M =
[[126 125 132 141 126 132 137]
 [147 113 122 148 119 127 115]
 [152 120 114 134 118 110 117]
 [148 123 120 135 122 124 124]
 [141 129 143 125 128 131 117]
 [144 120 118 141 124 125 114]
 [122 120 130 150 103 123 122]
 [129 117 137 123 132 142 119]
 [117 135 126 140 125 147 130]
 [135 128 113 130 126 118 128]
 [145 122 110 134 122 121 119]
 [136 110 123 136 130 111 119]
 [125 131 138 137 109 124 123]
 [114 130 137 133 114 130 138]
 [123 123 142 124 125 135 123]
 [123 133 133 137 126 131 122]]
M[0,0] => 126
M[5,0] => 144
M[10,6] => 119
M[9,3] => 130
M[6] => [122, 120, 130, 150, 103, 123, 122]
M[2,5] => 110
M[0,3] => 141
M[2,2] => 114
M[6,6] => 122
M[2,4] => 118
M[:, 6] => [137, 115, 117, 124, 117, 114, 122, 119, 130, 128, 119, 119, 123, 138, 123, 122]
M[14,5] => 135
M[4,5] => 131
M[10,4] => 122
M[5,4] => 124
M[13] => [114, 130, 137, 133, 114, 130, 138]
M[:, 0] => [126, 147, 152, 148, 141, 144, 122, 129, 117, 135, 145, 136, 125, 114, 123, 123]
M[13,3] => 133
M[:, 2] => [132, 122, 114, 120, 143, 118, 130, 137, 126, 113, 110, 123, 138, 137, 142, 133]
M[2,6] => 117
M[2,3] => 134
M[15,0] => 123
M[3,2] => 120
M[4,2] => 143
M[4,0] => 141
M[1,1] => 113
M[3,4] => 122
M[0] => [126, 125, 132, 141, 126, 132, 137]
M[9,6] => 128
M[5] => [144, 120, 118, 141, 124, 125, 114]
M[6,5] => 123
M[3,6] => 124
M[14] => [123, 123, 142, 124, 125, 135, 123]
M[:, 1] => [125, 113, 120, 123, 129, 120, 120, 117, 135, 128, 122, 110, 131, 130, 123, 133]
M[14,0] => 123

B =
[[143 116 144 146 143]
 [133 125 133 133 133]
 [133 125 133 133 133]
 [119 156 119 116 119]
 [143 113 144 146 143]
 [136 130 136 137 136]
 [139 121 140 142 139]
 [135 128 136 137 136]
 [130 137 130 130 130]
 [130 139 130 129 130]
 [135 120 136 136 135]
 [133 131 134 134 134]
 [145 109 147 150 146]
 [133 133 133 133 133]
 [136 126 137 138 137]]
B[0, 0] => 143
B[0] => [143, 116, 144, 146, 143]
B[11, 4] => 134
B[9] => [130, 139, 130, 129, 130]
B[:, 2] => [144, 133, 133, 119, 144, 136, 140, 136, 130, 130, 136, 134, 147, 133, 137]
B[14, 4] => 137
B[5, 0] => 136
B[8, 2] => 130
B[1, 4] => 133
B[7, 1] => 128
B[7, 4] => 136
B[:, 4] => [143, 133, 133, 119, 143, 136, 139, 136, 130, 130, 135, 134, 146, 133, 137]
B[3, 4] => 119
B[2, 2] => 133
B[6] => [139, 121, 140, 142, 139]
B[:, 0] => [143, 133, 133, 119, 143, 136, 139, 135, 130, 130, 135, 133, 145, 133, 136]
B[1, 1] => 125
B[12, 1] => 109
B[11] => [133, 131, 134, 134, 134]
B[11, 3] => 134
B[12, 2] => 147
B[11, 2] => 134
B[6, 3] => 142
B[14, 1] => 126
B[9, 0] => 130
B[10] => [135, 120, 136, 136, 135]
B[10, 1] => 120
B[12] => [145, 109, 147, 150, 146]
B[4, 1] => 113
B[2, 3] => 133
B[2] => [133, 125, 133, 133, 133]
B[5, 4] => 136

A = [103 131 117 126 120 115 114 133 118]
A[-9] -> 103
A[-2] -> 133
A[5] -> 115

X =
[[138 112 112 129 128 137 139 135 129 147 131 125 136]
 [133 130 122 115 130 150 141 117 122 129 124 132 129]
 [123 115 122 119 123 119 140 126 133 127 132 135 125]]
X[0][0]	138
X[0][5]	137
X[:, 2]	[112, 122, 122]
X[2]	[123, 115, 122, 119, 123, 119, 140, 126, 133, 127, 132, 135, 125]
X[:, 7]	[135, 117, 126]
X[2][0]	123
X[1][6]	141
X[0]	[138, 112, 112, 129, 128, 137, 139, 135, 129, 147, 131, 125, 136]
X[1][12]	129
X[1][4]	130
X[1][8]	122
X[2][8]	133
X[0][1]	112
X[0][2]	112

grid =
[[123 137 127 138 129 123 147 153 129 139 129 120]
 [126 123 124 138 123 139 130 143 107 137 116 116]
 [124 131 125 142 127 123 132 150 109 137 112 114]
 [129 142 129 128 119 130 140 144 112 143 125 121]]
Indices start at 0.
(0, 0) = 123
(0, 10) = 129
(1, 9) = 137
(0, 7) = 153
(0, 6) = 147
(1, 6) = 130
(0, 2) = 127
(0, 11) = 120
(1, 1) = 123
(2, 4) = 127
(3, 0) = 129
(2, 10) = 112
(1, 2) = 124
(1, 10) = 116
(2, 3) = 142
(3, 8) = 112

a =
[[123 128 124 126 128 130 124 128 124 135 129 124 124]
 [139 128 138 133 123 130 136 133 135 118 126 137 137]
 [147 124 144 136 119 129 143 134 142 109 124 143 144]
 [122 134 123 123 149 100 126 113 131 109 133 125 123]
 [128 128 128 128 128 128 128 128 128 128 128 128 128]
 [144 126 141 135 121 130 140 134 139 113 125 141 140]]
a[-6, 0]	123
a[5]	[144, 126, 141, 135, 121, 130, 140, 134, 139, 113, 125, 141, 140]
a[:, -9]	[128, 123, 119, 149, 128, 121]
a[1]	[139, 128, 138, 133, 123, 130, 136, 133, 135, 118, 126, 137, 137]
a[-4, -13]	147
a[-3, 7]	113
a[-6, 3]	126
a[-4, -1]	144
a[0, 6]	124
a[0, -8]	130
a[1, 3]	133
a[4, 7]	128
a[5, 10]	125
a[-4, 3]	136
a[-1, 11]	141
a[1, 6]	136
a[:, 11]	[124, 137, 143, 125, 128, 141]
a[:, 10]	[129, 126, 124, 133, 128, 125]
a[3, 3]	123
a[:, -7]	[124, 136, 143, 126, 128, 140]
a[-4, -7]	143
a[1, 4]	123
a[-4, 7]	134
a[-3, 2]	123
a[-1, -7]	140
a[-4, 5]	129
a[-4, 4]	119

arr =
[[114 138 135 138 125 129 134 119 110 139 137 106 112 127]
 [126 130 144 127 125 122 130 136 147 134 110 128 124 124]
 [117 128 130 134 130 131 113 129 145 135 120 137 136 142]
 [125 129 133 145 140 127 119 114 135 136 112 136 132 118]
 [143 118 130 124 121 141 128 127 132 134 126 115 115 137]
 [119 123 126 138 138 117 113 133 131 136 130 134 140 116]]
arr[0,0]: 114
arr[2,0]: 117
arr[1,7]: 136
arr[0,1]: 138
arr[1,6]: 130
arr[5]: [119, 123, 126, 138, 138, 117, 113, 133, 131, 136, 130, 134, 140, 116]
arr[:, 3]: [138, 127, 134, 145, 124, 138]
arr[4,6]: 128
arr[4,0]: 143
arr[5,6]: 113
arr[2]: [117, 128, 130, 134, 130, 131, 113, 129, 145, 135, 120, 137, 136, 142]
arr[4,7]: 127
arr[4,5]: 141
arr[:, 1]: [138, 130, 128, 129, 118, 123]
arr[:, 6]: [134, 130, 113, 119, 128, 113]
arr[2,3]: 134
arr[0,8]: 110
arr[5,4]: 138
arr[4,9]: 134
arr[2,8]: 145
arr[1,5]: 122
arr[3,6]: 119
arr[0,2]: 135
arr[5,8]: 131
arr[1,12]: 124
arr[2,5]: 131
arr[5,2]: 126
arr[0,12]: 112
arr[5,0]: 119
